In the rows, 128 means zero.
Known rows:
tustu: [142 123 168 113 119 112 138 133 117 110 139 130 116 131 119 133 112 130
 145 119 147 117 138 122 110 140 141 131 139 107 121]
kasu: [131 133 134 111 125 102 103 131 139 156 121 166 117 124 135 145 117 134
 131 137 163 131 141 128 140 145 119 115 144 142 107]
ludrun: [123 143 161 136 124 117 143 140 125 131 159 128 113 150 112 129 102 132
 115 130 124 123 138 127 123 125 129 125 135 101 108]
semuk: [135 126 148 104 118  97 116 143 134 142 114 187 107 130 146 155 121 142
 137 122 171 133 140 134 127 167 111 108 149 138 112]
rubrak: [109 144  62 145 159 150  78  86 151 172 122  90 157 108 122 108 142 108
 110 171 102 133 123 120 176  66 131 139 102 174 136]
raser: [127 118 123 131 139 151 135 107 119 100 123  94 141 126 123 119 142 123
 135 125 104 125 122 126 122 107 141 144 111 130 153]
stipor: [132 133 134 111 124 101 104 131 140 156 121 166 116 125 138 145 117 134
 130 136 161 131 140 128 138 144 117 114 142 141 109]
miflel: [105 141  44 149 170 155  67  74 151 187 123  60 174 106 110  98 142 100
 103 186  92 128 128 116 193  40 141 138 100 182 136]
gimi: [128 108 134 124 133 149 147 121 113  88 114 111 135 132 133 131 145 132
 139 108 114 125 124 133 111 130 135 135 117 124 155]
pliplen: [128 140 120 120 133 107  92 120 144 169 127 144 125 119 128 133 116 125
 124 152 151 129 140 124 152 120 125 119 138 149 108]
rovo: [120 143 120 133 121 106 112 148 142 175 134 157 121 132 129 131 112 129
 110 143 146 134 137 129 146 136 112 106 147 135  95]
vefla: [100 137 124 176 159 159 167 152 105  56 146 175 128 123 109  90 150 147
 142 126 107 145 121 148 135 129 154 147 115  93 140]
lusko: [132 101 147 117 125 146 158 131 109  75 108 134 125 137 142 140 147 140
 145  95 123 129 123 140  98 153 129 130 124 119 158]
vinor: [149 128 164 107 100  87 122 160 142 120 117 209 108 129 158 177 131 149
 137 101 181 143 148 138 107 188 103 105 160 137 114]
rure: [134 113 159  96 113  96 125 153 126 131 102 202 104 138 152 165 125 150
 140 106 180 133 144 144 117 189 107  97 158 133 115]
niska: [145 115 181 105 111 107 150 143 112  97 130 151 108 136 129 144 115 140
 151 105 156 119 138 128  98 163 135 126 144 101 124]
vazestes: [118 123  91 144 157 159 112  86 123 128 133  44 167 119 101  97 140 103
 123 155  86 116 127 116 153  58 157 147 104 142 150]
skiper: [121 142 122 133 122 107 113 147 141 174 135 157 122 133 130 131 113 128
 109 141 145 135 138 130 146 137 113 106 147 134  96]
runak: [122 118  89 142 154 157 115  91 120 127 130  39 171 114 101  91 144 101
 127 151  90 115 127 113 148  61 161 146 109 141 151]

Facts:
skefli naskal:a brime:pliplen
lafo drabrur:lifavel giporor naskal:a brime:klugras
sogriso naskal:b
brodo naskal:a brime:fuvin
flogaklor naskal:b brime:nuskal
zisur drabrur:tadrus naskal:b brime:tadrus
likli drabrur:graple naskal:a
futil drabrur:sedrek zoplu naskal:b brime:sedrek
fulir drabrur:lusko naskal:a brime:faflum
muflel drabrur:kitu naskal:a
skostam drabrur:trubrim naskal:a brime:komem
niska naskal:a brime:skizu
pamagru naskal:b brime:vebobrar
kegran drabrur:trarek naskal:b
butil drabrur:gava naskal:a brime:giskes
vefla drabrur:pluna naskal:a
dabran naskal:b brime:zisur
keplar drabrur:vinor vebobrar naskal:b
pliplen naskal:b brime:bugra
drutra drabrur:ravaga kifor naskal:a brime:brotrazas
bebros naskal:a brime:stipor
skugu naskal:b brime:graski
lusko drabrur:klugras naskal:a brime:lifavel
doflokon drabrur:trarek naskal:a
votrok drabrur:skomok naskal:a
tropu drabrur:drustul naskal:b brime:vibak
nukal naskal:a
kizun drabrur:lano naskal:a
nestegom drabrur:vabrel naskal:b brime:favuk
semuk naskal:b brime:mudo
gimi drabrur:grobra naskal:a brime:grobra
flaplir drabrur:plogim naskal:a brime:gutrin
gazol naskal:b
favuk naskal:a brime:parutan
rotri naskal:a
grigro naskal:b
loluklo drabrur:kegran naskal:a
rusu drabrur:tustu naskal:a brime:trebam
draflom naskal:b
ravaga drabrur:brotrazas naskal:a brime:kifor
parutan naskal:a
mopal drabrur:lege naskal:a
nimim naskal:a brime:miskem
zino drabrur:zomus naskal:a brime:skopla
mudo drabrur:vebobrar naskal:b brime:kobru
tilo naskal:a brime:zaplim
flistel drabrur:lege zilapes naskal:a
skomok naskal:a
zevadan drabrur:mabrek naskal:a brime:briku
brotrazas naskal:a brime:meplus
runak drabrur:ravaga naskal:a
kikufla naskal:a brime:zino
boren drabrur:pluna naskal:a
flaro naskal:b
flelek naskal:a brime:plogim
nilon drabrur:rure naskal:a brime:gimi
povuk drabrur:skuzul sista naskal:a
plovuk naskal:b
daklefi naskal:b
zilapes naskal:a
plitok drabrur:skizu naskal:a brime:niska
miskem naskal:b
kliladrak drabrur:grodran naskal:a
skiper naskal:b
kotrik naskal:a
vutrar drabrur:muflel naskal:b
feko drabrur:trarek naskal:b
zizo naskal:a brime:trista
zodras drabrur:stutes naskal:b brime:stutes
graple naskal:b
skopla drabrur:kikufla naskal:a brime:zomus
robus naskal:b brime:skostam
rubrak drabrur:pliplen naskal:b brime:klogu
brako drabrur:robus naskal:b brime:robus
rige naskal:a
bufak naskal:b
laratram drabrur:skugu naskal:a
bugra naskal:b brime:rubrak
plogim drabrur:flelek gutrin kasu naskal:a brime:kasu
fluvos naskal:b
plebibro drabrur:gerol naskal:b brime:repustel
lubrefles drabrur:graple naskal:b
dradro naskal:a
rovo naskal:b
zomus naskal:a
klogu naskal:b
grefles drabrur:dradro naskal:b
sista drabrur:skuzul naskal:a
sedrek naskal:a brime:nestegom
driflan naskal:b
zagru drabrur:zisur naskal:a brime:dabran
fova drabrur:vazestes naskal:a brime:vazestes
gutrin naskal:a
faflum naskal:b brime:brosken
brotrik drabrur:zodras naskal:a brime:zodras
pastos naskal:b brime:fova
pluna drabrur:pudresti boren naskal:b
grodran naskal:a
pudresti drabrur:nukal naskal:a
nodrebe drabrur:nuskal naskal:a brime:rotri
giskes drabrur:tropu nubo naskal:a brime:drustul
vibak naskal:b brime:butil
kitu drabrur:kliladrak naskal:b
trubrim naskal:a brime:plibin
vebobrar drabrur:keplar naskal:a brime:keplar
skuzul drabrur:ludrun dramil naskal:b
nubo naskal:a
giten naskal:a brime:nubo
zaplim naskal:a brime:steku
mabrek naskal:a brime:draflom
vabrel drabrur:nestegom naskal:a brime:futil
nuskal naskal:a brime:nodrebe
pledral naskal:b
pere drabrur:plovuk naskal:a
plamu drabrur:zasin naskal:a
graski drabrur:ridil naskal:b brime:laratram
plibin naskal:b
skugi drabrur:sogriso naskal:b
kifor naskal:a brime:drutra
kadrir naskal:a
lege drabrur:flistel naskal:b
komem drabrur:skostam robus naskal:a brime:trubrim
ridil naskal:a brime:skugu
fliskun naskal:b
drustul drabrur:giten naskal:b brime:gava
briku naskal:b brime:gerol
gerol naskal:b brime:raser
lano drabrur:bufak naskal:a
raser drabrur:plebibro naskal:a brime:plebibro
gava drabrur:tropu naskal:b brime:giten
klugreflum drabrur:likli naskal:b
dramil naskal:b
rure naskal:b brime:nilon
trebam naskal:a brime:tustu
trases drabrur:pliplen naskal:a brime:skefli
lagak drabrur:flogaklor naskal:a brime:flogaklor
grobra drabrur:rure naskal:a
zoplu naskal:b brime:vabrel
vinor naskal:b brime:semuk
broski naskal:a
steku naskal:a
kiledur drabrur:mudo naskal:a brime:pamagru
dristik naskal:b brime:trases
stipor naskal:b brime:pastos
zogrotro drabrur:gazol naskal:a
vazestes drabrur:miflel drani naskal:a brime:miflel
klugras naskal:a brime:fulir
stutes naskal:b
ludrun naskal:a
brosken drabrur:faflum naskal:a
miflel drabrur:fova naskal:b
tadrus naskal:a brime:driflan
meplus drabrur:brotrazas naskal:a brime:runak
sabru naskal:a
relok drabrur:votrok naskal:b
drekar naskal:a brime:traplor
giporor drabrur:lifavel naskal:a brime:lusko
trista naskal:b
traplor naskal:a brime:zizo
kobru naskal:a brime:kiledur
trarek drabrur:feko daklefi naskal:b
mastal drabrur:loluklo naskal:a
repustel naskal:a brime:mabrek
lifavel naskal:a brime:lafo
drani naskal:a brime:bebros
kasu naskal:b brime:brodo
tustu naskal:a
fuvin naskal:b brime:flaplir
bedrol naskal:a
skizu naskal:b
zasin drabrur:kliladrak naskal:a

Rows:
No name comes twice in this set of rows, the named rows included.
[111 129 125 160 143 154 161 146 110  82 138 140 131 131 117 104 143 136
 130 120 104 137 121 141 126 126 140 137 119 105 139] : pudresti
[124 105 127 107 123 131 134 141 126 108  82 192 116 136 167 163 155 153
 137  98 149 145 125 152 113 182  98 107 131 148 147] : brako
[180 196  99 212 105 129  74 106 196  78 211  36 205  74 113 145 181  83
 101 138  72 162 157  89 118  23 150 176 117 172 155] : vebobrar
[118 152  71 160 166 163  88  64 140 152 157  15 171 101  87  75 129  88
 114 185  69 115 118 102 172  17 166 169  88 148 142] : brosken
[131 134 155 139 121 116 149 151 119 121 155 129 122 137 110 116 109 128
 128 126 132 122 136 125 120 132 139 125 143  96 107] : nukal
[139 139 112 153 131 147 119 106 140  98 146  75 158 111 119 122 151 111
 126 132  95 134 130 116 124  81 144 154 109 140 151] : kiledur
[133  89 158 108 121 141 169 143 103  61  97 150 120 146 147 152 151 148
 150  78 132 130 127 148  87 173 123 119 131 115 160] : giporor
[124 141 113 128 115 103 120 146 142 178 135 159 119 129 134 131 118 129
 109 139 148 129 127 123 148 151 107 114 141 133  99] : daklefi
[113 136  75 136 153 147  89  96 144 160 113 109 149 113 131 120 144 118
 115 156 110 137 123 128 163  88 124 130 108 170 139] : plebibro
[134  68 133 109 125 141 165 140  91  77  88 106 156 136 132 127 162 128
 152  88 133 118 136 139 100 154 146 109 146 121 161] : vabrel
[124 106 119 128 141 149 136 109 114 102 117  83 151 128 119 117 146 119
 135 123 108 120 129 126 126 105 146 134 118 131 153] : giskes
[167 216  52 217 117 123  27  94 223 140 200  51 214  60 123 145 184  78
  82 169  79 173 159  88 158   4 134 166 114 212 139] : keplar

The same objects again, as new rows of numbers:
Known rows:
daklefi: [148 106 137  87 140  87 132  80  63 141 134 108 143 116  97 113 160 113
 130 105  56 180 130 127 184 155  97 163 155 135 104 138 141 101  97 153
 123 145 176 174 111 165]
nimim: [126 105 143  98 133  93 178 138 155 118 115 125 108 109  77 180 135 178
 160 123 142 119 130  94 126 124 157 119 111 117 139  75 143 151 109 121
  99 132 110 121 140  95]
trases: [119 131 129 102 112 108 143 143 121 106 128 128 108 116 130 187 128 135
 169  95 135  92 144 108 110 121 150  93  90 142 152 113 121 115 121 131
 117 154  98 106 132 119]
pluna: [137 139 116 128 116 120 136 126 121 143 126 154 121 141 138  96 148 134
 130 143 127 131 150 153 134 132 123 144 144 119 121 156 115 131 109 136
 114 143 124 145 137 131]
boren: [122 130 126 132 135 131 119 147 130 129 137 123 135 119 125 133 110 139
 132 114 140 117 126 109 113 119 138 117 113 128 138 106 125 129 132 124
 138 114 121 120 120 125]
skugi: [135 137 122 117 107 131 143 115 124 132 118 150 125 138 141 119 144 121
 132 134 135 130 146 162 123 118 120 146 144 120 118 166 109 126 112 137
 114 153 128 148 150 144]
vabrel: [119 127 129 111 123  98 137 143 119 111 132 127 103 120 125 170 133 140
 166 104 120  99 140 101 128 141 149  92  94 145 152 104 133 119 124 128
 117 143 100 101 120 105]
grigro: [137 132 120 126 116 121 138 117 122 137 121 148 120 141 136 105 149 125
 128 143 121 137 143 153 139 134 120 144 148 122 118 158 120 128 114 135
 114 144 129 143 138 131]
plogim: [ 98 107 128 122 118 118 137 171 101 113 121 143  73 127 125 175 150 109
 168 102 111  77 157  74  94  88 143 111  99 128 197 117 133 153  69  78
 146 150  70 131 111 139]
zogrotro: [121 129 132 121 125 142 126 136 134 120 131 119 137 115 128 154 107 128
 132 108 149 113 123 117 102 106 135 119 110 128 135 116 119 124 134 125
 137 126 125 125 133 137]
relok: [136 138 121 117 107 131 143 118 124 134 118 150 123 138 142 120 144 122
 132 133 136 128 146 162 121 117 123 146 144 119 119 166 109 127 111 139
 113 154 127 149 149 143]
lagak: [125 109 143  88 124 102 184 139 158 114 111 127 111 105  82 195 130 173
 165 113 157 112 134 101 110 106 158 121 110 113 138  84 131 147 107 123
  98 141 110 126 152 108]
zino: [119 129 129 102 113 108 144 141 121 106 128 128 106 116 131 186 127 134
 170  95 133  93 142 108 112 123 150  93  92 143 151 112 122 116 122 130
 117 153  99 105 131 119]
fuvin: [139 134 123 136 123 169 107 121  99 136 129 145 150 145 115  61 130  95
  92 159 132 148 148 177 123 133 110 157 139 125 106 166 115 124 148 117
 130 138 144 151 130 148]
fulir: [135 131 131 127 145 180  64 173 124 120 146 107 184 125 128 126  91  87
  82 130 160 122 124 151  75  94 107 139 121 113 125 127 121 122 158 124
 167 110 164 150 133 132]
zomus: [111 135 133 164 139 152 120 102 115 139 131 119 131 121 118  84 101 139
 113 117 124 131 107  93 138 136 136 120 111 149 127 118 129 127 159 104
 153  92 123  99 106 150]
pamagru: [152 135 121 133 138 159  76 152 112 137 137 136 166 152 135  77 133  85
  77 167 131 147 142 188 112 123  90 163 157 108 109 168 124 127 139 135
 143 129 168 170 140 125]
ludrun: [142 159 110 134 145 101 110 144 136 145 160 123 161 116 124 100  92 191
 130 118 148 129 126 126 148 163 151 103 106 134 108  84 117 107 169 168
 115  99 133  99 113  94]
grobra: [110 140 131 154 128 160 127 104 117 134 128 123 135 117 124  98  96 138
 118 107 143 121 111 100 119 115 137 120 107 144 128 126 115 123 156 107
 153 101 118 105 118 163]

Rows:
No name comes twice in this set of rows, the named rows included.
[126 105 138 110 146  82 170 144 153 126 121 127 105 114  73 157 141 187
 157 134 129 125 131  84 140 142 159 117 114 118 140  65 152 156 109 119
  99 121 109 117 128  82] : drani
[109 131 110 151 119 136 137 130 149 139 146 114 131 112 162 144 108 126
 152 106 132 131 118 103 134 132 154 110 117 132 138  99 119 119 115 129
 129 118  96 115  92 149] : skostam
[131 106 149  73 139 117 129 100  80 117 138  80 165  88  95 179 113 109
 140  62 101 148 113 100 131 108 113 138 116 138 121 106 127  92 117 145
 145 135 170 157 119 179] : doflokon
[158 157 131 142 153 117  54 145 129 146 125 135 151 162 183  90 140 126
  63 143 119 121 109 161 110  94  54 161 188 104 116 199 130 139 126 164
 180  96 208 171 178 113] : draflom
[140 166 115 108 120 125 126 140 143 131 149 126 170 106 136 141  79 177
 139  94 186 112 133 146 105 116 151 109  98 128 106 108  89  97 165 174
 114 123 133 112 143 125] : povuk
[104 110 100 174 115 128 142 135 118 159 128 155  81 148 164  89 173  96
 146 148  80 141 147 108 156 131 131 154 162 115 163 146 135 160  46  89
 133 134  75 155  79 163] : kasu
[109 143 136 139 114 175 135  99 122 125 122 123 140 110 131 123  87 127
 123  91 162 113 113 111  96  91 136 122 104 143 126 140 100 118 155 111
 152 116 120 111 134 180] : lafo
[120 116 133 173 181 143  30 202 112 142 140 117 136 152 146  95 128  99
  64 142 102 104 109  87  87  77  74 151 155 100 176 133 159 174 101  89
 221  67 165 167 117 118] : gutrin
[138  98 172 112 143 157 192 104 188 117  93  94 107  95 103 177 185 148
 180 160 126 130 110  60  94 199 149  80  88 135 110  87 177 139  98 100
  82 128 156 114 182  53] : ravaga
[123 127 133 141 142 180  90 142 108 123 141 113 163 123 103  96  94 101
  93 134 147 132 124 133 103 121 124 130 105 132 123 117 124 122 170 102
 155 109 140 126 114 140] : rotri
[123 127 162 179 148 212 136  67 147 137 110  88 127 108 143  81 148 111
 133 153 107 141  84  60 108 208 127  82  88 165 101 130 163 116 150  83
 136  87 166  92 143 109] : brotrazas
[114 109 130 146 151 190  59 199 105 125 139 120 152 136 123 116 112  66
  82 136 139 109 135 119  60  62  99 155 128 100 167 131 131 157 109  76
 195 108 137 173 116 150] : flaplir
[133 125 162 138 135 251 112 107 143 114 115  86 167 104 133 117 129  66
 117 153 153 131 109 114  51 162 118  99  81 144  97 142 139 105 159  88
 140 120 180 127 167 119] : meplus
[121 130 129 126 130 138 124 141 134 124 133 120 137 117 127 145 109 134
 133 112 146 114 126 113 106 112 137 118 111 128 136 113 122 127 132 124
 138 121 123 122 127 132] : flistel

Now the same objects, written a new way:
Known rows:
skostam: [126 114 129 121 132 127 137 113 123 124 122 110 121 120 133 145 112 119
 114 126 139 123 122 117 124 112 120 129 155 111]
feko: [193 111 153 118 104 107 111 142 150 121 121 165 131 114 119 117 111 139
 111 115 107 136 152 150 189 145 117 150 102 161]
nukal: [119 144 135 121 120 114 112 118 124 126 123 114 121 134 122 156 114 120
 143 124 135 117 121 119 120 112 116 119 111 113]
kitu: [ 97 112 100 152 123 110 114 111 124 130 121 238 176 116 190 116 130 160
 111 122 142 125 145 145 146  99 167 116  95 131]
briku: [145 110 141 139 136 178 166 163 136 124 125 157 108 118 144 118 111 119
 124 120 113 121 139 134 119 104 151 116 103 109]
pamagru: [105 129 158 121 111 106 105 110 140 130 148 111 151 139 120 116 136 134
 115 124 115 136 129 141 120 161 141 117  94 177]
boren: [109 139 128 120 129 127 110 122 123 128 126 113 119 134 124 124 126 120
 124 126 128 121 120 119 121 131 119 130 138 112]
vefla: [106 132 120 120 138 140 112 124 122 129 126 110 115 135 125 118 140 122
 115 126 121 123 125 119 122 148 121 139 165 113]
zilapes: [130 133 135 119 124 108 111 117 122 123 124 148 123 137 120 171 122 122
 135 131 142 121 117 123 119 121 115 129 111 121]
favuk: [102 164 150 118 113 108 102 107 127 129 136 112 158 166 118 119 134 149
 114 163 132 132 119 130 120 180 117 138 101 175]
zomus: [121 162 121 122 111 107 110 107 121 128 125 105 122 117 164 144 112 117
 133 123 127 120 120 115 121 117 141 122 102 112]
plitok: [129 123 105 121 156 165 149 167 123 129 123 168 108 117 126 116 148 134
 135 123 121 115 123 139 128 118 115 145 204 107]
nodrebe: [107 133 104 121 133 110 110 108 122 130 126 107 128 118 141 118 137 125
 113 126 135 129 123 119 146 152 133 146 148 110]
kadrir: [109 135 125 119 127 122 111 121 123 129 125 113 124 129 128 121 119 121
 122 125 126 120 123 120 123 125 118 131 140 113]
sedrek: [117 140 124 119 121 106 107 107 122 126 124 110 122 120 136 176 116 118
 134 125 137 122 119 117 121 127 120 133 100 113]
dabran: [153 113 105 172 114 174 163 142 123 126 125 114 106 116 122 116 112 120
 114 122 116 123 155 131 134 102 129 118 107 109]
steku: [120 114 127 121 129 128 137 112 122 124 123 110 128 120 135 143 114 119
 116 124 134 126 122 117 132 107 120 128 159 109]
driflan: [109 116 123 120 118 108 108 116 131 133 141 108 125 118 121 117 149 126
 115 123 118 143 121 129 122 161 151 118  93 149]
klugreflum: [126 112 115 124 134 141 135 140 131 131 134 111 109 118 120 114 154 126
 114 124 118 137 140 138 122 138 142 120 103 119]

Rows:
No name comes twice in this set of rows, the named rows included.
[182 112 104 124 171 147 138 175 124 128 123 172 108 111 120 109 104 155
 250 121 128 118 112 182 143  97 147 114 154 131] : tropu

Now the same objects, written a new way:
Known rows:
gazol: [110  82  98 115 157  99  95  98 169  86 146 118 121 113 137 134 124  84
 161 123 134 148 118  91 154 153 133  97 156 116 140 141]
kiledur: [121 155  80 130 106 138 136 127 126 122 103 135 126  97 121 149 133 138
 146 132 125 132 155 140 102 120  85 133 141 146  96 137]
kliladrak: [107 123 111 105 154 116 128 135 137 105 148 146 116 119 147 142 109 130
 146 130 120 138 110 132 126 113 125 134 128 136 101 134]
grodran: [ 99 120 120  93 176 108 127 116 141  91 142 152 111 138 126 143 114 120
 142 132 116 138  95 126 140 125 137 127 128 119 117 135]
giten: [132 150  57 112 142 134 160  89 117 102  82 135  84 132  29 146 149 135
 114 138 123 127 126 128 122 145 112 122 122 102 139 108]
plamu: [114 128 102 118 136 122 129 154 134 122 152 142 121 100 167 144 105 141
 147 129 123 136 129 136 111 102 112 139 127 154  83 134]
fulir: [162 131  61 144  99 130 156 141  90 133 110 108  97  97 100 143 138 135
 115 142 143 138 156 142 120 135 101 131 110 139 107 130]
vutrar: [113 113 101 134 121 123 129 133 146 127 175 143 125 107 163 128 112 138
 155 113 129 144 132 116 115 109 103 143 126 154  83 124]
lege: [ 88 127 115 114 147 124 131 104 158 109 170 169 124 127 138 128 114 141
 159 113 118 140 113 110 116 108 109 139 128 136  95 118]
faflum: [117 148  61 123 131 141 163  61 134 103 107 155  92 142  21 131 154 144
 129 120 121 130 130 110 117 141  96 129 121 102 130  93]
fuvin: [118 126  92 134 114 130 144  93 124 116 129 140 116 128  95 130 142 125
 140 119 134 143 138 117 127 138  92 136 124 128 111 125]
mastal: [114 124 103 114 136 127 127 167 141 128 140 142 125 115 162 140 110 141
 152 118 117 141 123 141 109 101 106 155 128 161  80 128]
skuzul: [111  88 106 115 148 121 122 136 157 116 148 137 120 143 133 120 124 117
 160 101 126 155 112 116 133 125 113 151 130 144 107 118]
skiper: [107 103 109 120 143 118 126 117 151 114 166 144 119 126 143 129 117 123
 152 115 128 145 115 110 128 124 115 137 128 136 104 127]
zasin: [108 125 109 105 154 114 128 135 137 106 147 146 116 119 146 143 108 132
 146 132 119 138 111 130 126 114 125 131 128 136  99 135]
trubrim: [115 137  99 109 145 117 138  89 116  91 106 138 105 129  86 145 139 116
 131 141 126 134 120 129 142 147 121 113 130 106 133 142]
relok: [107 115  98 130 126 128 122 131 159 124 166 146 130 108 160 130 114 136
 160 110 125 144 132 113 108 110  97 144 138 156  86 124]
skomok: [ 93 122 117  89 177 113 118 114 154  89 130 153 115 138 128 144 116 119
 149 128 110 138  95 124 134 126 133 127 141 120 121 133]
dristik: [ 77 102 183 119 128 112 112 111 128 109 167 159 160 150 194 117 122  96
 179 116 133 163 114 129 157 130 100 147 130 146  92 177]

Rows:
No name comes twice in this set of rows, the named rows included.
[ 99 147 108 112 137 128 130 143 143 118 153 160 125 103 163 143 106 153
 151 128 111 129 125 138 102  94 105 143 130 154  79 128] : mopal
[ 76 141 152  94 154 129 127  94 127  92 120 167 134 162 129 144 129 118
 145 135 112 143  95 137 135 133 109 145 135 120 111 159] : tustu
[119 101 133 139 100 131 136 136 109 136 156 134 136 140 163 121 132 118
 147 115 142 162 131 132 133 130  87 164 112 158  85 151] : graski
[122 143 105 132 106 125 132 132 109 119 127 133 129  99 149 146 126 128
 143 140 131 137 147 143 123 122  96 129 129 145  93 156] : komem
[ 81 137 124  84 178 116 130 106 149  87 144 174 115 140 122 143 111 133
 150 130 106 130  89 125 129 115 131 128 133 118 113 128] : zilapes
[ 82 104 166 113 141 106 114  81 127  94 160 156 144 150 155 123 130  91
 165 125 134 157 108 117 164 146 114 123 132 120 116 171] : robus
[142 161  68 140  97 142 164 109  90 129 131 129 101  98 108 158 132 154
  96 153 135 125 148 132 100 126  93 135 108 135  96 133] : runak
[131 109  82 127 128 109  96 155 150 109 133 105 127  74 179 153 113 107
 160 136 132 138 145 123 124 128 119 106 157 150 106 152] : zogrotro
[142 154  34 116 136 138 169  83 115 101  70 132  73 127   6 148 154 145
 105 138 119 121 133 126 114 149 110 120 121  99 142  97] : nubo
[ 97 113 137 100 153 110 110 118 130  90  99 137 133 146 127 134 135  86
 169 127 124 150 113 141 159 145 118 125 146 123 127 163] : lifavel
[107 130 133 119 118 135 128 152 119 128 117 144 142 133 161 134 127 125
 157 123 123 150 129 154 121 115  88 162 129 161  81 153] : skopla
[ 47 135 187 102 150  86 101  64 147  74 169 193 160 124 169 111 120  96
 221 121 124 148 122 123 175 123 114  91 147 112 109 174] : zoplu
[ 87  92  96 107 150 150  81  69 199  87 135 108 140 139 159 178 130  85
 107 132 118 148  88  61 100 170 104 131 186 124 140 155] : sogriso
[105  99 117  88 179 111 120 138 148  96 118 140 109 155 119 135 121 109
 152 119 114 148  90 130 145 130 137 140 133 126 123 130] : ludrun

